[[122 131 147 122 130 123 126 135 120 132 149 124 129 125 132]
 [126 129 131 127 121 123 129 133 121 138 118 119 121 134 124]
 [128 121 135 128 108 121 138 118 124 111 131 127 136 134 120]]
:
[[128 121 135 128 108 121 138 118 124 111 131 127 136 134 120]
 [126 129 131 127 121 123 129 133 121 138 118 119 121 134 124]
 [122 131 147 122 130 123 126 135 120 132 149 124 129 125 132]]

[[139 111]
 [101 109]
 [120 130]
 [106 132]
 [144 118]
 [136 103]]
:
[[136 103]
 [101 109]
 [139 111]
 [144 118]
 [120 130]
 [106 132]]

[[102 145]
 [116  99]
 [113 105]]
:
[[116  99]
 [113 105]
 [102 145]]

[[122 122 127 154 115 131]
 [129 115 111 120 151 117]
 [143 140 125 129 121 131]
 [126 102 107 131 130 117]
 [100 147 123 122 135 118]]
:
[[126 102 107 131 130 117]
 [129 115 111 120 151 117]
 [122 122 127 154 115 131]
 [143 140 125 129 121 131]
 [100 147 123 122 135 118]]

[[106 139 128 124 117 132 123 135 122 137 132 126]
 [115 121 127 136 118 128 127 125 127 138 136 143]]
:
[[115 121 127 136 118 128 127 125 127 138 136 143]
 [106 139 128 124 117 132 123 135 122 137 132 126]]

[[127 125 130 102]
 [130 139 123 126]
 [136 119 136 128]
 [126 129 128 128]
 [123 141 128 127]
 [128 136 140 129]]
:
[[136 119 136 128]
 [127 125 130 102]
 [126 129 128 128]
 [128 136 140 129]
 [130 139 123 126]
 [123 141 128 127]]

[[127 127 126 129 130 126 134 132 135 131 125 129 126 125 127 133]
 [136 118 126 120 130 138 129 133 126 126 122 131 130 131 141 125]
 [128 114 126 132 126 124 134 129 128 126 125 131 126 126 130 133]
 [130 106 126 131 119 127 134 131 133 124 125 131 128 128 118 134]]
:
[[130 106 126 131 119 127 134 131 133 124 125 131 128 128 118 134]
 [128 114 126 132 126 124 134 129 128 126 125 131 126 126 130 133]
 [136 118 126 120 130 138 129 133 126 126 122 131 130 131 141 125]
 [127 127 126 129 130 126 134 132 135 131 125 129 126 125 127 133]]

[[129 126 130 136 128 129 119]
 [132 129 128 129 130 126 120]
 [127 130 128 136 126 138 134]
 [117 123 131 158 127 115 119]
 [132 127 134 134 129 130 123]]
:
[[117 123 131 158 127 115 119]
 [129 126 130 136 128 129 119]
 [132 127 134 134 129 130 123]
 [132 129 128 129 130 126 120]
 [127 130 128 136 126 138 134]]

[[116 106 127 131 120 143 132 150 115 126 127 116 122 127 139 145]
 [115 131 137 128 126 119 117 125 157 128 129 135 127 132 106 108]
 [117 129 119 133 133 112 122 102 118 140 133 109 117 131 123 109]
 [123 134 115 106 122 129 144 134 129 118 132 119 135 129 103 149]
 [133 142 123 144 127 151 141 136 128 151 121 113 146 127 129 130]
 [124 133 128 120 135 126 120 130 104 130 157 138 110 131 133 136]]
:
[[116 106 127 131 120 143 132 150 115 126 127 116 122 127 139 145]
 [117 129 119 133 133 112 122 102 118 140 133 109 117 131 123 109]
 [115 131 137 128 126 119 117 125 157 128 129 135 127 132 106 108]
 [124 133 128 120 135 126 120 130 104 130 157 138 110 131 133 136]
 [123 134 115 106 122 129 144 134 129 118 132 119 135 129 103 149]
 [133 142 123 144 127 151 141 136 128 151 121 113 146 127 129 130]]
---
[[143 136 122 132 146 143 135 119 113 123 121 138 111]
 [108 119 138 126 106 107 122 143 149 136 138 117 152]
 [117 112 142 104 113 118 104 142 126 141 144 110 128]
 [119 114 138 106 116 120 108 138 125 137 140 113 128]]
:
[[108 119 138 126 106 107 122 143 149 136 138 117 152]
 [119 114 138 106 116 120 108 138 125 137 140 113 128]]

[[103 104]
 [122 115]]
:
[[122 115]]

[[130 145 119 138]
 [115 117 147 111]
 [146 142 103 152]
 [152 119 115 137]
 [148 118 118 134]
 [130 146 118 139]
 [138 141 113 141]
 [105 137 141 119]]
:
[[115 117 147 111]
 [152 119 115 137]
 [130 146 118 139]
 [105 137 141 119]]

[[121 150]
 [133 139]
 [125 119]
 [136 132]
 [134 121]
 [124 150]
 [133 140]
 [125 126]
 [134 123]]
:
[[133 139]
 [136 132]
 [124 150]
 [125 126]]

[[121 138 122 122 131 139 121 127 122 130 127 126 117 127 123 134]
 [122 139 121 121 133 140 120 132 116 134 132 133 122 129 124 129]
 [133 132 127 125 130 127 127 149 116 142 141 150 131 137 134 119]
 [122 139 123 122 131 139 121 132 116 132 132 134 122 130 127 129]
 [125 125 131 132 124 125 132 109 143 111 116 106 126 118 124 135]]
:
[[122 139 121 121 133 140 120 132 116 134 132 133 122 129 124 129]
 [122 139 123 122 131 139 121 132 116 132 132 134 122 130 127 129]]

[[132 117 124 145 147 122]
 [143 120 139 153 147 106]
 [107 115 118 136 129 126]
 [126 115 137 143 131 113]
 [118 114 134 144 122 114]
 [146 130 124 132 157 126]
 [112 119 114 125 129 134]
 [122 117 114 123 146 135]
 [149 143 145 133 142 126]
 [139 145 141 123 125 132]
 [117 120 114 118 121 135]
 [104 114 119 134 110 126]]
:
[[143 120 139 153 147 106]
 [126 115 137 143 131 113]
 [146 130 124 132 157 126]
 [122 117 114 123 146 135]
 [139 145 141 123 125 132]
 [104 114 119 134 110 126]]

[[115 122 134 117 136 136 119 124 115 134 135 125 133]
 [137 139 134 134 136 135 117 123 111 151 136 124 132]
 [157 149 125 151 125 125 125 125 122 147 127 127 126]
 [143 142 141 140 134 142 135 142 142 150 133 129 133]
 [105 111 130 110 129 130 132 132 135 111 128 129 129]
 [129 122 116 129 117 115 138 128 141 106 118 132 121]]
:
[[137 139 134 134 136 135 117 123 111 151 136 124 132]
 [143 142 141 140 134 142 135 142 142 150 133 129 133]
 [129 122 116 129 117 115 138 128 141 106 118 132 121]]
---
[[111 125]
 [124 107]
 [145 136]
 [124 149]
 [145 134]]
:
[[124 149]
 [145 136]
 [145 134]
 [111 125]
 [124 107]]

[[133 124 121 124 136 124 120 128 128 131 128]
 [137 142 147 145 116 150 131 112 157 136 135]
 [127 128 130 127 122 123 133 131 116 125 125]
 [126 139 139 116 124 140 129 121 141 131 142]
 [136 129 128 131 130 129 123 124 134 132 130]
 [124 116 113 128 134 109 128 139 106 122 114]]
:
[[137 142 147 145 116 150 131 112 157 136 135]
 [126 139 139 116 124 140 129 121 141 131 142]
 [136 129 128 131 130 129 123 124 134 132 130]
 [127 128 130 127 122 123 133 131 116 125 125]
 [133 124 121 124 136 124 120 128 128 131 128]
 [124 116 113 128 134 109 128 139 106 122 114]]

[[129 111 116 148 137 137]
 [148 142 129 124 123 109]
 [118 154 139 121 123 131]
 [124 130 127 119 100 119]
 [148 139 128 123 122 108]]
:
[[118 154 139 121 123 131]
 [148 142 129 124 123 109]
 [148 139 128 123 122 108]
 [124 130 127 119 100 119]
 [129 111 116 148 137 137]]

[[117 108 118 102 144 134 111]
 [117 104 116 104 143 137 115]
 [116 101 115 105 143 139 118]
 [117 107 117 102 143 134 112]
 [116 103 116 104 143 138 116]
 [117 105 117 103 143 136 114]
 [116 102 116 105 143 139 117]]
:
[[117 108 118 102 144 134 111]
 [117 107 117 102 143 134 112]
 [117 105 117 103 143 136 114]
 [117 104 116 104 143 137 115]
 [116 103 116 104 143 138 116]
 [116 102 116 105 143 139 117]
 [116 101 115 105 143 139 118]]

[[149 129 126 130 140 126 134 124 133]
 [121 126 136 138 126 125 128 132 129]
 [127 117 125 131 131 128 119 120 130]
 [129 122 118 122 129 122 139 139 128]]
:
[[149 129 126 130 140 126 134 124 133]
 [121 126 136 138 126 125 128 132 129]
 [129 122 118 122 129 122 139 139 128]
 [127 117 125 131 131 128 119 120 130]]

[[134 128 123]
 [124 133 129]
 [107 120 140]]
:
[[124 133 129]
 [134 128 123]
 [107 120 140]]

[[130 118 118 137 124]
 [144 131 107 126 122]]
:
[[144 131 107 126 122]
 [130 118 118 137 124]]
